Here is a tiny trained network, its code and every weight. The questions are about switching its units off for an input and a target symbol, where a switched-off unit gives its printed mean instead of its output.

import numpy as np


def w(rows, s, z=0):
    codes = np.array(rows[::2]) - 128.0
    scale = np.full(codes.shape[1], s)
    scale[-1] = z or s
    return codes * scale


def f(y):
    return y / 2 * (1 + np.tanh(0.7978845608 * (y + 0.044715 * y**3)))


def softmax(a):
    e = np.exp(a - a.max(-1, keepdims=True))
    return e / e.sum(-1, keepdims=True)


def log_softmax(a):
    a = a - a.max(-1, keepdims=True)
    return a - np.log(np.exp(a).sum(-1, keepdims=True))


def net(x, mask):
    ids = ['Λαβγμξτφ'.index(c) for c in x.split()]
    T = len(ids)
    res = E[ids] + P[:T]
    r = res
    for j in range(2):
        rows = slice(3 * j, 3 * j + 3)
        q, k, v = (r @ M[0][rows].T for M in (Q, K, V))
        z = softmax(np.where(np.tri(T) > 0, q @ k.T / 3**0.5, -1e9)) @ v
        o = O[0][rows]
        res = res + np.where(mask[j], z, o[:, -1]) @ o[:, :-1]
    y = f(res @ A[0][:, :-1].T + A[0][:, -1])
    res = res + np.where(mask[2:14], y, B[0][:, -1]) @ B[0][:, :-1]
    return log_softmax(res[-1] @ U[:, :-1].T + U[:, -1])


Q, K, V, O, A, B = {}, {}, {}, {}, {}, {}
E = w([
[139,160,113,193,104,106],'Λ',
[96,120,130,153,106,64],'α',
[123,116,97,157,119,29],'β',
[100,196,165,135,148,105],'γ',
[63,103,132,116,140,57],'μ',
[8,126,197,103,126,113],'ξ',
[117,176,138,189,89,176],'τ',
[139,163,72,191,161,165],'φ',
],0.018)
P = w([
[93,139,182,178,163,129],'0',
[133,94,184,179,195,156],'1',
[112,115,167,151,125,109],'2',
[125,128,110,164,129,113],'3',
[120,131,138,137,177,150],'4',
[151,141,133,141,154,163],'5',
[147,110,97,119,108,112],'6',
[139,133,84,106,123,139],'7',
[124,183,70,109,132,146],'8',
[127,111,145,147,254,201],'9',
],0.011)
Q[0] = w([
[47,197,92,249,75,94],'H0',
[53,141,36,104,91,132],'H0',
[167,142,143,47,62,104],'H0',
[197,13,179,89,193,220],'H1',
[134,66,73,91,87,163],'H1',
[74,167,82,184,222,84],'H1',
],0.018)
K[0] = w([
[180,103,98,4,150,169],'H0',
[206,133,170,81,37,126],'H0',
[145,52,173,164,178,162],'H0',
[53,192,128,239,132,58],'H1',
[161,153,204,144,134,99],'H1',
[123,193,82,46,60,146],'H1',
],0.017)
V[0] = w([
[103,28,108,145,35,106],'H0',
[202,185,186,165,54,134],'H0',
[124,60,91,209,103,112],'H0',
[165,143,151,91,220,19],'H1',
[8,80,115,142,180,168],'H1',
[88,154,223,142,5,177],'H1',
],0.015)
O[0] = w([
[99,140,218,172,193,231,33],'H0',
[221,145,190,218,85,81,108],'H0',
[147,64,171,142,193,163,150],'H0',
[31,237,100,65,221,14,139],'H1',
[89,2,35,179,145,148,254],'H1',
[108,171,164,223,7,176,154],'H1',
],0.0097,0.0074)
A[0] = w([
[116,75,117,101,178,89,30],'N0',
[111,159,250,69,154,145,107],'N1',
[160,126,115,151,117,156,27],'N2',
[95,255,103,230,155,156,105],'N3',
[72,146,94,50,19,144,172],'N4',
[151,49,150,151,119,47,116],'N5',
[214,170,203,118,185,65,251],'N6',
[134,60,165,105,48,167,153],'N7',
[86,29,189,17,68,130,254],'N8',
[198,155,152,83,73,192,70],'N9',
[151,212,104,115,170,215,115],'N10',
[43,82,154,157,104,125,36],'N11',
],0.0072,0.0029)
B[0] = w([
[115,168,155,125,85,197,247],'N0',
[118,147,17,213,156,164,134],'N1',
[73,147,103,90,169,74,148],'N2',
[115,21,167,119,130,136,229],'N3',
[161,174,87,159,240,169,232],'N4',
[91,109,127,171,67,174,228],'N5',
[218,184,2,215,181,157,186],'N6',
[121,172,86,17,144,158,226],'N7',
[222,104,11,207,81,128,191],'N8',
[123,107,115,128,195,115,154],'N9',
[146,128,86,101,31,78,132],'N10',
[155,157,210,123,156,74,253],'N11',
],0.0093,0.0058)
U = w([
[202,144,176,222,141,111,26],'Λ',
[167,91,202,164,179,81,114],'α',
[166,169,133,149,196,161,188],'β',
[97,224,91,178,57,55,89],'γ',
[29,123,104,50,131,140,2],'μ',
[36,131,90,243,95,154,186],'ξ',
[94,252,145,146,26,242,164],'τ',
[183,20,56,111,147,110,216],'φ',
],0.004,0.0029)

Each question gives the input, a string of symbols that net reads in full, and the target symbol t.
The units are the heads (3 rows each of Q, K, V and O) and the neurons (one row each of A and B). Each row of codes is followed by its name. A weight is (code - 128) times the scale printed after its matrix; where a second scale follows, it is the last column's (O, A, B and U).
mask holds one flag per unit, heads first, then neurons. A switched-off unit (its flag False) gives its mean, the last column of its rows in O or B, instead of its output. The means were averaged over made-up inputs and are rounded, as every weight is.
A unit's drop is (log p(t) with every unit on - log p(t) with that unit switched off) / (log p(t) with every unit on - log p(t) with every unit switched off).
The circuit of an input: a set's keep is (log p(t) with only the set's units on - log p(t) with every unit switched off) / (log p(t) with every unit on - log p(t) with every unit switched off). Starting from the 12 units with the biggest drops (on a tie, the unit counted first), units are removed one at a time, each time the one whose removal leaves the highest keep (on an exact tie, the one counted first), for as long as the keep stays at least 0.8.
circuit, biggest first: the units of the circuit, biggest drop first
most important unit: the unit with the biggest drop
k most important neurons: the k neurons with the biggest drops, biggest first
which heads matter: for each layer, one digit per head in row order, 1 if its drop is at least 0.15 and else 0, layers parted by /
drop when u is switched off: that unit's drop, to one decimal
input φ β Λ α γ ξ γ γ γ μ, target γ: circuit, biggest first : H0; H1
input γ β β γ φ τ, target φ: circuit, biggest first : H1; H0
input ξ α φ φ α α Λ β Λ, target β: most important unit : H1
input Λ α γ γ α, target γ: circuit, biggest first : H1; H0
input α φ φ β φ φ τ, target φ: which heads matter : 01
input β μ α, target μ: which heads matter : 11
input β ξ γ β β γ μ μ, target μ: which heads matter : 11
input φ ξ β, target ξ: circuit, biggest first : H1; N5
input φ γ ξ γ γ, target γ: which heads matter : 10
input α β φ β β γ γ β, target γ: which heads matter : 01
input β Λ φ α Λ μ α φ μ γ, target μ: circuit, biggest first : H0; H1
input φ γ β μ ξ μ α Λ β ξ, target β: circuit, biggest first : H1; N6
input φ α ξ β, target ξ: which heads matter : 01
input γ β ξ Λ φ α φ γ μ γ, target μ: which heads matter : 11
input μ ξ β φ ξ φ φ ξ, target φ: most important unit : N8
input γ β τ ξ, target τ: which heads matter : 01
input β τ Λ τ γ γ φ Λ β μ, target β: which heads matter : 11
input Λ γ φ φ γ γ φ ξ, target φ: which heads matter : 01
input β γ φ τ γ τ ξ, target τ: 2 most important neurons : N7; N3
input α γ τ γ τ β α Λ τ α, target τ: circuit, biggest first : H1
input β φ β φ γ γ τ α β, target τ: drop when N7 is switched off : 0.3
input ξ γ β τ Λ γ β α γ φ, target γ: drop when N7 is switched off : 0.0
input ξ φ α α β α α τ Λ, target τ: drop when N7 is switched off : 0.9
input β α β β, target β: drop when H0 is switched off : 0.6
